Here is a tiny trained network, its code and every weight. The questions are about switching its units off for an input and a class, where a switched-off unit gives its printed mean instead of its output.

import numpy as np


def w(rows, s, z=0):
    codes = np.array(rows[::2]) - 128.0
    scale = np.full(codes.shape[1], s)
    scale[-1] = z or s
    return codes * scale


def f(y):
    return y / 2 * (1 + np.tanh(0.7978845608 * (y + 0.044715 * y**3)))


def log_softmax(a):
    a = a - a.max(-1, keepdims=True)
    return a - np.log(np.exp(a).sum(-1, keepdims=True))


def net(x, mask):
    res = np.array(x, float).reshape(1, 4) / 4 @ E
    y = f(res @ A[0][:, :-1].T + A[0][:, -1])
    res = res + np.where(mask, y, B[0][:, -1]) @ B[0][:, :-1]
    return log_softmax(res[-1] @ U[:, :-1].T + U[:, -1])


A, B = {}, {}
E = w([
[164,91,104,75,84,173],'x0',
[131,127,29,201,82,248],'x1',
[80,88,72,151,148,81],'x2',
[33,63,65,79,151,101],'x3',
],0.013)
A[0] = w([
[156,86,190,84,86,171,114],'N1',
[66,46,80,38,141,129,143],'N2',
[60,33,127,77,180,77,214],'N3',
[208,178,170,111,135,125,238],'N4',
[178,137,212,118,64,211,252],'N5',
[93,77,97,166,172,120,202],'N6',
[95,82,95,86,142,140,120],'N7',
[107,52,40,55,116,149,125],'N8',
[123,105,147,57,86,130,114],'N9',
[180,147,103,152,89,192,175],'N10',
[95,91,96,103,119,202,159],'N11',
[110,159,52,78,90,136,161],'N12',
[65,201,96,136,110,139,93],'N13',
[140,246,188,160,171,30,209],'N14',
[107,75,96,90,101,146,165],'N15',
[93,224,139,229,160,180,167],'N16',
[72,197,87,195,181,118,191],'N17',
[217,101,58,150,43,142,168],'N18',
],0.011,0.0041)
B[0] = w([
[87,167,154,87,175,140,171],'N1',
[116,174,156,155,158,210,231],'N2',
[39,135,200,145,204,173,243],'N3',
[157,254,101,89,94,96,213],'N4',
[161,192,65,123,84,135,232],'N5',
[43,168,165,79,116,133,188],'N6',
[190,142,190,51,165,214,179],'N7',
[164,222,120,68,137,128,221],'N8',
[133,121,184,77,158,159,161],'N9',
[173,106,36,128,41,185,206],'N10',
[137,160,72,68,89,188,194],'N11',
[161,143,114,65,67,172,175],'N12',
[93,70,146,117,196,150,150],'N13',
[125,185,83,137,90,22,248],'N14',
[171,224,69,27,191,191,181],'N15',
[122,60,146,188,123,119,207],'N16',
[40,3,196,192,182,120,189],'N17',
[164,82,37,127,53,111,208],'N18',
],0.0073,0.016)
U = w([
[89,11,98,125,91,142,72],'0',
[171,76,149,103,164,114,2],'1',
[189,191,86,107,108,95,224],'2',
[71,61,179,186,188,67,248],'3',
[189,123,108,130,213,170,3],'4',
[102,123,210,119,178,178,116],'5',
[220,80,115,193,134,167,73],'6',
],0.011,0.0029)

Each question gives the input, the list of numbers given to net, and the class t.
The units are the neurons (one row each of A and B). Each row of codes is followed by its name. A weight is (code - 128) times the scale printed after its matrix; where a second scale follows, it is the last column's (A, B and U).
mask holds one flag per neuron, in row order. A switched-off neuron (its flag False) gives its mean, the last column of its row in B, instead of its output. The means were averaged over made-up inputs and are rounded, as every weight is.
A unit's drop is (log p(t) with every unit on - log p(t) with that unit switched off) / (log p(t) with every unit on - log p(t) with every unit switched off).
The circuit of an input: a set's keep is (log p(t) with only the set's units on - log p(t) with every unit switched off) / (log p(t) with every unit on - log p(t) with every unit switched off). Starting from the 12 units with the biggest drops (on a tie, the unit counted first), units are removed one at a time, each time the one whose removal leaves the highest keep (on an exact tie, the one counted first), for as long as the keep stays at least 0.8.
circuit, biggest first: the units of the circuit, biggest drop first
top k neurons: the k neurons with the biggest drops, biggest first
drop of u: that unit's drop, to one decimal
input [2,8,8,2], class 4: circuit, biggest first -> (N15 N14)
input [-8,6,5,4], class 3: circuit, biggest first -> (N17)
input [1,8,-8,0], class 6: top 2 neurons -> (N14 N16)
input [1,4,-1,5], class 4: top 2 neurons -> (N14 N4)
input [8,-5,-5,2], class 5: top 2 neurons -> (N14 N9)
input [4,5,4,7], class 4: top 2 neurons -> (N15 N8)
input [-3,8,-6,6], class 0: top 2 neurons -> (N4 N17)
input [-8,-4,-5,6], class 3: drop of N5 -> 0.0
input [-4,5,2,-8], class 6: drop of N16 -> 0.1
input [-3,7,-2,-8], class 6: drop of N16 -> 0.4
